Small tables with named rows and columns. After each table, cells are looked up by row and column.

Ferefen.tsv
	Volop	Ran
Pakono	3	205
Sezesod	184	193
Rekad	68	149
Zabe	170	205
Matori	190	181
Sopama	99	150
Zumona	166	197
Lek	199	188

Zabe, Ran => 205
Pakono, Volop => 3
Matori, Volop => 190
Rekad, Volop => 68
Sopama, Volop => 99
Pakono, Ran => 205
Zumona, Volop => 166
Zabe, Volop => 170
Row with the largest Volop: Lek

Fiberiz =
,Saluniv,Bot,Lev,Sek,Nem,Bubed
Gub,163,81,139,160,114,101
Fep,202,203,16,104,229,143
Lik,242,91,115,160,74,141

Fep, Bot: 203
Gub, Saluniv: 163
Lik, Bubed: 141
Fep, Nem: 229
Lik, Nem: 74
Gub, Bubed: 101
Which row has the largest Nem? Fep

Sof =
	Mab	Vog	Kateg	Rup	Mozag	Vosigar	Bitida	Kem	Rezak	Rasivol
Lod	246	69	94	57	207	49	175	53	161	55
Fopinik	166	74	133	246	153	181	116	208	208	60
Kif	78	127	150	216	118	77	161	212	214	65
Gevone	178	213	230	173	80	53	159	171	205	182
Med	50	108	77	91	201	138	85	163	198	139
Tigib	223	163	224	163	222	100	210	213	48	139
Pevez	169	221	243	190	192	218	192	249	171	161
Fiduzi	75	97	150	52	211	97	241	187	126	91

Pevez, Rasivol -> 161
Kif, Kateg -> 150
Pevez, Bitida -> 192
Tigib, Kateg -> 224
Med, Kateg -> 77
Lod, Bitida -> 175
Kif, Mozag -> 118
Fopinik, Vosigar -> 181
Gevone, Vosigar -> 53
Pevez, Rup -> 190
Gevone, Rezak -> 205
Lod, Rasivol -> 55
Tigib, Bitida -> 210
Pevez, Vosigar -> 218
Med, Mab -> 50
Which row has the largest Rasivol? Gevone

Lavamen =
columns: Nobuza, Vir, Defeku, Fipuses, Batidup, Bapa, Vik, Davaki
Favon: [122, 105, 148, 232, 128, 121, 135, 134]
Tov: [112, 116, 141, 67, 116, 136, 114, 138]
Zamu: [117, 139, 55, 139, 126, 112, 137, 47]

Tov, Batidup: 116
Favon, Bapa: 121
Zamu, Batidup: 126
Zamu, Nobuza: 117
Tov, Davaki: 138
Zamu, Vik: 137
Zamu, Vir: 139
Zamu, Davaki: 47
Tov, Vik: 114
Favon, Fipuses: 232
Zamu, Bapa: 112
Tov, Fipuses: 67
Favon, Davaki: 134
Tov, Bapa: 136
Tov, Nobuza: 112

Nufo =
,Gadatid,Tupapep,Pogug,Nipilo
Nevipal,180,159,148,215
Selugeg,151,57,200,131
Lapitek,194,168,141,138
Vumaf,148,144,157,140
Nozafit,117,142,186,170
Puzi,157,135,195,127

Puzi, Gadatid => 157
Selugeg, Pogug => 200
Lapitek, Tupapep => 168
Vumaf, Gadatid => 148
Nozafit, Pogug => 186
Lapitek, Gadatid => 194
Nozafit, Gadatid => 117
Nevipal, Nipilo => 215
Vumaf, Nipilo => 140
Puzi, Tupapep => 135

Fozazab =
columns: Zuf, Kifi
Fid: [71, 53]
Ges: [209, 134]
Sib: [104, 98]

What is the Zuf of Ges in Fozazab?
209
What is the Zuf of Sib in Fozazab?
104
What is the Kifi of Sib in Fozazab?
98
What is the Zuf of Fid in Fozazab?
71
What is the Kifi of Ges in Fozazab?
134
What is the Kifi of Fid in Fozazab?
53

Guzif
|  | Zagiduz | Gur | Zam | Fafome | Nazunum | Sudo | Fak | Rifo | Birinok |
|---|---|---|---|---|---|---|---|---|---|
| Sofus | -3.06 | -5.36 | -6.42 | -7.35 | -3.94 | -4.78 | -1.71 | -3.20 | -4.18 |
| Zug | -3.04 | -4.13 | -6.31 | -7.39 | -3.94 | -4.73 | -1.74 | -3.37 | -4.18 |
| Gide | -3.37 | -6.31 | -6.21 | -7.41 | -3.81 | -4.90 | -1.75 | -3.03 | -4.10 |
| San | -3.12 | -8.56 | -6.23 | -7.41 | -3.91 | -4.75 | -1.76 | -3.37 | -4.16 |
| Lebe | -3.06 | 5.81 | -6.45 | -7.35 | -3.94 | -4.79 | -1.70 | -3.16 | -4.18 |
| Golenus | -3.27 | -1.49 | -6.23 | -7.41 | -3.85 | -4.84 | -1.75 | -3.15 | -4.12 |
| Pono | -3.01 | 3.43 | -6.37 | -7.37 | -3.96 | -4.73 | -1.73 | -3.34 | -4.19 |
| Kar | -3.14 | 1.28 | -6.27 | -7.40 | -3.90 | -4.78 | -1.75 | -3.28 | -4.16 |
| Rupalo | -3.66 | -1.36 | -6.01 | -7.46 | -3.69 | -5.01 | -1.79 | -2.88 | -4.02 |
| Gok | -3.36 | 3.11 | -6.26 | -7.39 | -3.81 | -4.91 | -1.74 | -2.97 | -4.10 |

Sudo of Kar: -4.78
Zagiduz of Rupalo: -3.66
Gur of Golenus: -1.49
Fak of Sofus: -1.71
Fafome of Sofus: -7.35
Birinok of Sofus: -4.18
Gur of Pono: 3.43
Sudo of Rupalo: -5.01
Zam of Gide: -6.21
Birinok of Zug: -4.18
Sudo of San: -4.75
Sudo of Lebe: -4.79
Zagiduz of Sofus: -3.06
Zagiduz of Zug: -3.04
Rifo of San: -3.37
Nazunum of Lebe: -3.94
Gur of Kar: 1.28
Zam of Pono: -6.37
Fafome of Gide: -7.41

Zasilu
         Tekuder  Luv  Bugum  Lugive  Zuv
Gizas        199  215     71     143  223
Vemera       199  215     71     216  191
Boz          199  215     71     224  201
Zezad        199  215     72     143  227
Rosumet      185  215     54     143  116
Dukan        199  215     71     143  234
Kulima       199  215     22     143  146

Tekuder of Dukan: 199
Tekuder of Rosumet: 185
Zuv of Dukan: 234
Luv of Rosumet: 215
Bugum of Dukan: 71
Zuv of Kulima: 146
Lugive of Gizas: 143
Luv of Vemera: 215
Zuv of Vemera: 191
Tekuder of Kulima: 199
Zuv of Gizas: 223
Bugum of Gizas: 71
Luv of Kulima: 215
Tekuder of Zezad: 199
Luv of Zezad: 215
Lugive of Kulima: 143
Lugive of Rosumet: 143
Bugum of Kulima: 22
Lugive of Zezad: 143

Kuz =
|  | Pemim | Mes | Nikunab | Nunedo | Sipi | Nemobo | Tid | Rim |
|---|---|---|---|---|---|---|---|---|
| Mep | 116 | 148 | 133 | 121 | 125 | 201 | 165 | 133 |
| Rom | 115 | 101 | 119 | 117 | 115 | 222 | 101 | 110 |
| Tugunen | 135 | 157 | 138 | 131 | 139 | 47 | 158 | 140 |
| Lukuva | 153 | 112 | 130 | 150 | 141 | 73 | 111 | 137 |
| Bav | 112 | 107 | 118 | 119 | 112 | 192 | 99 | 105 |
| Sud | 144 | 93 | 122 | 149 | 129 | 172 | 76 | 121 |
| Vipapag | 143 | 157 | 139 | 139 | 143 | 29 | 168 | 149 |

Tid of Tugunen: 158
Nunedo of Rom: 117
Nunedo of Bav: 119
Mes of Sud: 93
Nemobo of Tugunen: 47
Pemim of Rom: 115
Tid of Rom: 101
Sipi of Sud: 129
Nikunab of Mep: 133
Row with the largest Pemim: Lukuva

Lan
|  | Zatinar | Lavub | Pagu | Relufov | Boguvu | Bov | Fuli |
|---|---|---|---|---|---|---|---|
| Rofose | 8545 | 6318 | 1376 | 1972 | 959 | 6420 | 4229 |
| Vik | 4736 | 3543 | 3379 | 698 | 3947 | 334 | 2986 |
| Gat | 926 | 2849 | 4714 | 1972 | 959 | 3377 | 502 |
| Ros | 2196 | 4237 | 708 | 7068 | 3947 | 9463 | 6713 |
| Voba | 926 | 6318 | 3379 | 1972 | 4943 | 3377 | 5471 |
| Lor | 3466 | 2849 | 4046 | 7068 | 1955 | 334 | 1744 |
| Pomagun | 4736 | 2849 | 3379 | 3246 | 3947 | 1856 | 4229 |

What is the Relufov of Vik in Lan? 698
What is the Zatinar of Lor in Lan? 3466
What is the Fuli of Vik in Lan? 2986
What is the Pagu of Rofose in Lan? 1376
What is the Boguvu of Pomagun in Lan? 3947
What is the Lavub of Vik in Lan? 3543
Row with the largest Zatinar: Rofose

Muf
         Duz  Zago  Tegif  Rofur  Fatidav  Vofuf
Bigale   108   113    102     31       34     78
Pir      107   112    102     35       37     79
Zurag    106   112    104     40       39     81
Memi     102   111    115     64       46     91
Por      103   111    109     54       43     87
Nobosu   102   125    162    133       59    129
Murur     74   108    187    232       97    162
Geriv    101   117    137    100       54    110
Suf      104   137    197    181       67    157
Givup     42    58    108    187      112    113
Mozigim   26    30     63    159      117     85
Mit       99   141    224    232       79    181
Mol      105   110    106     46       41     84
Puz      101   113    123     79       50     99

What is the Fatidav of Mit in Muf?
79
What is the Vofuf of Memi in Muf?
91
What is the Rofur of Mozigim in Muf?
159
What is the Rofur of Suf in Muf?
181
What is the Tegif of Por in Muf?
109
What is the Tegif of Mozigim in Muf?
63
What is the Vofuf of Por in Muf?
87
What is the Duz of Murur in Muf?
74
What is the Duz of Suf in Muf?
104
What is the Zago of Pir in Muf?
112
What is the Zago of Nobosu in Muf?
125
What is the Duz of Puz in Muf?
101
What is the Zago of Por in Muf?
111
What is the Vofuf of Pir in Muf?
79
What is the Fatidav of Murur in Muf?
97
What is the Rofur of Zurag in Muf?
40
What is the Zago of Murur in Muf?
108
What is the Tegif of Mol in Muf?
106
What is the Rofur of Mol in Muf?
46
What is the Fatidav of Pir in Muf?
37

